Below is a small trained network, with its code and all its weights. Each question gives an input and a class and asks what happens when units are switched off, that is, made to give their printed mean instead of their output.

import numpy as np


def w(rows, s, z=0):
    codes = np.array(rows[::2]) - 128.0
    scale = np.full(codes.shape[1], s)
    scale[-1] = z or s
    return codes * scale


def f(y):
    return np.maximum(y, 0)


def log_softmax(a):
    a = a - a.max(-1, keepdims=True)
    return a - np.log(np.exp(a).sum(-1, keepdims=True))


def net(x, mask):
    res = np.array(x, float).reshape(1, 6) / 4 @ E
    y = f(res @ A[0][:, :-1].T + A[0][:, -1])
    res = res + np.where(mask, y, B[0][:, -1]) @ B[0][:, :-1]
    return log_softmax(res[-1] @ U[:, :-1].T + U[:, -1])


A, B = {}, {}
E = w([
[60,73,137,197,88,154,216,54,117],'x0',
[127,131,135,131,120,125,129,131,131],'x1',
[76,211,80,86,124,199,178,180,100],'x2',
[143,141,61,68,68,178,118,79,222],'x3',
[160,64,102,8,39,75,173,153,53],'x4',
[117,128,128,117,135,129,117,118,123],'x5',
],0.012)
A[0] = w([
[76,91,130,165,130,146,193,90,102,38],'n0',
[70,203,88,89,117,224,185,180,95,171],'n1',
[65,169,136,254,193,177,53,114,229,2],'n2',
[145,137,76,121,92,193,115,62,222,139],'n3',
[25,48,111,180,83,160,238,69,134,40],'n4',
[156,31,150,183,81,73,80,61,174,105],'n5',
[199,209,121,87,149,87,60,203,142,54],'n6',
[119,38,101,55,80,72,165,137,92,22],'n7',
[31,203,73,146,104,196,192,181,78,73],'n8',
[93,119,189,186,178,92,169,164,43,127],'n9',
[189,64,127,146,157,84,81,82,160,145],'n10',
[99,102,175,126,161,82,175,188,22,170],'n11',
[154,95,94,54,32,152,173,83,226,162],'n12',
],0.011,0.0038)
B[0] = w([
[99,90,125,57,135,133,45,177,168,175],'n0',
[95,148,171,155,132,54,214,90,193,231],'n1',
[167,23,48,127,2,117,163,122,50,253],'n2',
[168,215,93,179,177,185,54,78,97,209],'n3',
[82,44,94,59,179,118,47,244,192,219],'n4',
[53,168,215,131,174,49,225,99,169,197],'n5',
[126,89,122,79,159,134,88,207,235,210],'n6',
[226,98,72,95,20,104,190,104,89,204],'n7',
[179,108,188,142,176,38,183,52,194,221],'n8',
[157,198,61,214,186,195,73,76,99,210],'n9',
[39,158,187,149,183,79,181,132,141,181],'n10',
[123,156,105,207,150,184,93,115,59,210],'n11',
[155,124,93,224,175,225,96,96,94,229],'n12',
],0.0098,0.021)
U = w([
[131,189,121,202,203,206,75,72,100,39],'0',
[75,150,228,136,172,32,211,70,173,2],'1',
[160,72,88,77,30,104,183,119,54,245],'2',
[103,110,141,47,185,109,23,247,198,106],'3',
],0.014,0.0042)

Each question gives the input, the list of numbers given to net, and the class t.
The units are the neurons (one row each of A and B). Each row of codes is followed by its name. A weight is (code - 128) times the scale printed after its matrix; where a second scale follows, it is the last column's (A, B and U).
mask holds one flag per neuron, in row order. A switched-off neuron (its flag False) gives its mean, the last column of its row in B, instead of its output. The means were averaged over made-up inputs and are rounded, as every weight is.
A unit's drop is (log p(t) with every unit on - log p(t) with that unit switched off) / (log p(t) with every unit on - log p(t) with every unit switched off).
The circuit of an input: a set's keep is (log p(t) with only the set's units on - log p(t) with every unit switched off) / (log p(t) with every unit on - log p(t) with every unit switched off). Starting from the 12 units with the biggest drops (on a tie, the unit counted first), units are removed one at a time, each time the one whose removal leaves the highest keep (on an exact tie, the one counted first), for as long as the keep stays at least 0.8.
circuit, biggest first: the units of the circuit, biggest drop first
most important unit: the unit with the biggest drop
top k neurons: the k neurons with the biggest drops, biggest first
drop of u: that unit's drop, to one decimal
input [2,3,6,2,-6,8], class 1: top 2 neurons => [n8, n1]
input [7,-3,0,-3,3,-8], class 3: circuit, biggest first => [n4]
input [4,-1,-4,-5,1,-7], class 0: top 2 neurons => [n9, n1]
input [6,-1,-5,0,-4,3], class 3: top 2 neurons => [n4, n1]
input [8,7,6,-8,4,7], class 0: top 3 neurons => [n9, n11, n6]
input [1,6,-7,6,-1,-5], class 1: top 4 neurons => [n5, n10, n9, n11]
input [-5,0,-3,-1,-6,4], class 2: top 2 neurons => [n2, n4]
input [7,-4,1,0,5,-5], class 3: top 3 neurons => [n4, n2, n0]
input [4,3,7,-6,-5,3], class 1: top 4 neurons => [n8, n1, n12, n3]
input [-8,6,-7,-7,-2,-5], class 3: top 4 neurons => [n6, n12, n1, n8]
input [7,0,8,-5,7,0], class 1: top 2 neurons => [n8, n1]
input [3,-4,-6,6,6,-7], class 0: top 4 neurons => [n12, n2, n1, n8]
input [-8,0,-4,-7,0,-5], class 3: top 3 neurons => [n6, n12, n3]
input [-5,-5,-6,-1,1,-5], class 1: most important unit => n4
input [-6,7,-7,3,2,8], class 1: drop of n4 => 0.8
input [8,8,2,3,-1,-4], class 3: drop of n4 => 0.7
input [6,-1,-7,1,-8,7], class 2: drop of n8 => 0.2
